Below are the code and all the weights of a small trained network. Each question names an input and a class and asks about switching units off, where a switched-off unit gives its printed mean instead of its output.

import numpy as np


def w(rows, s, z=0):
    codes = np.array(rows[::2]) - 128.0
    scale = np.full(codes.shape[1], s)
    scale[-1] = z or s
    return codes * scale


def f(y):
    return np.maximum(y, 0)


def log_softmax(a):
    a = a - a.max(-1, keepdims=True)
    return a - np.log(np.exp(a).sum(-1, keepdims=True))


def net(x, mask):
    res = np.array(x, float).reshape(1, 6) / 4 @ E
    y = f(res @ A[0][:, :-1].T + A[0][:, -1])
    res = res + np.where(mask, y, B[0][:, -1]) @ B[0][:, :-1]
    return log_softmax(res[-1] @ U[:, :-1].T + U[:, -1])


A, B = {}, {}
E = w([
[12,209,111,166,77,93],'x0',
[132,129,128,125,119,118],'x1',
[126,123,128,128,126,134],'x2',
[130,130,129,127,128,127],'x3',
[21,122,173,6,151,101],'x4',
[134,114,234,220,118,118],'x5',
],0.015)
A[0] = w([
[158,171,1,125,148,134,171],'neuron 1',
[200,46,154,81,191,153,253],'neuron 2',
[78,161,116,33,161,164,157],'neuron 3',
[96,173,84,141,88,155,70],'neuron 4',
[73,212,135,163,114,164,160],'neuron 5',
[92,117,233,91,152,93,76],'neuron 6',
],0.011,0.0077)
B[0] = w([
[129,110,150,55,69,205,202],'neuron 1',
[202,103,170,98,178,84,250],'neuron 2',
[61,87,113,71,159,38,217],'neuron 3',
[85,102,174,117,117,99,160],'neuron 4',
[57,159,128,157,86,191,192],'neuron 5',
[152,148,168,27,133,253,189],'neuron 6',
],0.012,0.02)
U = w([
[208,145,124,75,118,188,241],'0',
[92,145,146,110,7,175,75],'1',
[196,103,193,231,125,125,181],'2',
[114,213,140,253,73,140,203],'3',
[143,107,102,101,149,35,37],'4',
[41,153,60,132,108,55,5],'5',
],0.013,0.003)

Each question gives the input, the list of numbers given to net, and the class t.
The units are the neurons (one row each of A and B). Each row of codes is followed by its name. A weight is (code - 128) times the scale printed after its matrix; where a second scale follows, it is the last column's (A, B and U).
mask holds one flag per neuron, in row order. A switched-off neuron (its flag False) gives its mean, the last column of its row in B, instead of its output. The means were averaged over made-up inputs and are rounded, as every weight is.
A unit's drop is (log p(t) with every unit on - log p(t) with that unit switched off) / (log p(t) with every unit on - log p(t) with every unit switched off).
The circuit of an input: a set's keep is (log p(t) with only the set's units on - log p(t) with every unit switched off) / (log p(t) with every unit on - log p(t) with every unit switched off). Starting from all 6 units, units are removed one at a time, each time the one whose removal leaves the highest keep (on an exact tie, the one counted first), for as long as the keep stays at least 0.8.
units of the circuit, in order: the units of the circuit, biggest drop first
most important unit: the unit with the biggest drop
top k neurons: the k neurons with the biggest drops, biggest first
drop of u: that unit's drop, to one decimal
input [-1,-3,-4,4,8,-8], class 4: top 2 neurons : (neuron 3; neuron 5)
input [0,-2,4,-7,-1,4], class 2: top 2 neurons : (neuron 1; neuron 3)
input [2,-1,8,1,2,0], class 5: units of the circuit, in order : (neuron 1; neuron 2)
input [-2,-1,0,2,-7,2], class 2: units of the circuit, in order : (neuron 6)
input [1,-2,8,7,5,-6], class 5: units of the circuit, in order : (neuron 2; neuron 3)
input [3,0,6,8,1,-6], class 5: top 2 neurons : (neuron 3; neuron 6)
input [-3,-1,2,-1,-1,1], class 2: top 3 neurons : (neuron 3; neuron 6; neuron 1)
input [0,-4,-4,-6,7,-2], class 4: top 3 neurons : (neuron 3; neuron 5; neuron 6)
input [2,-5,-1,-7,6,-7], class 5: top 2 neurons : (neuron 3; neuron 2)
input [-6,2,3,2,1,-3], class 4: top 3 neurons : (neuron 6; neuron 2; neuron 5)
input [7,-2,6,8,-3,2], class 3: units of the circuit, in order : (neuron 6; neuron 3)
input [0,8,-1,-3,7,2], class 0: top 2 neurons : (neuron 6; neuron 5)
input [4,-3,-1,7,1,-8], class 5: top 2 neurons : (neuron 3; neuron 6)
input [3,-8,1,4,-6,6], class 3: most important unit : neuron 2
input [0,-2,-5,1,2,0], class 4: top 2 neurons : (neuron 1; neuron 5)
input [2,0,3,-7,-2,8], class 3: units of the circuit, in order : (neuron 2; neuron 1)
input [3,-7,1,-3,4,-1], class 5: top 2 neurons : (neuron 3; neuron 1)
input [2,-2,-7,8,3,-6], class 5: units of the circuit, in order : (neuron 3; neuron 2)
input [1,2,-1,-2,0,-7], class 1: top 2 neurons : (neuron 1; neuron 2)
input [6,4,-6,-5,-6,1], class 3: units of the circuit, in order : (neuron 6)
input [1,3,6,1,2,-4], class 5: units of the circuit, in order : (neuron 2; neuron 3)
input [-1,-5,7,-7,0,1], class 2: units of the circuit, in order : (neuron 3; neuron 6; neuron 1)
input [-4,-3,-1,1,7,-1], class 4: top 2 neurons : (neuron 3; neuron 1)
input [-3,-8,-6,2,-8,1], class 2: top 3 neurons : (neuron 6; neuron 3; neuron 2)
input [5,-7,6,-6,-7,-8], class 1: drop of neuron 1 : 0.0
input [4,8,5,-8,-5,2], class 3: drop of neuron 6 : 0.2
input [4,-1,2,0,6,-1], class 5: drop of neuron 1 : 0.6
input [-1,-7,-7,2,2,-6], class 4: most important unit : neuron 3
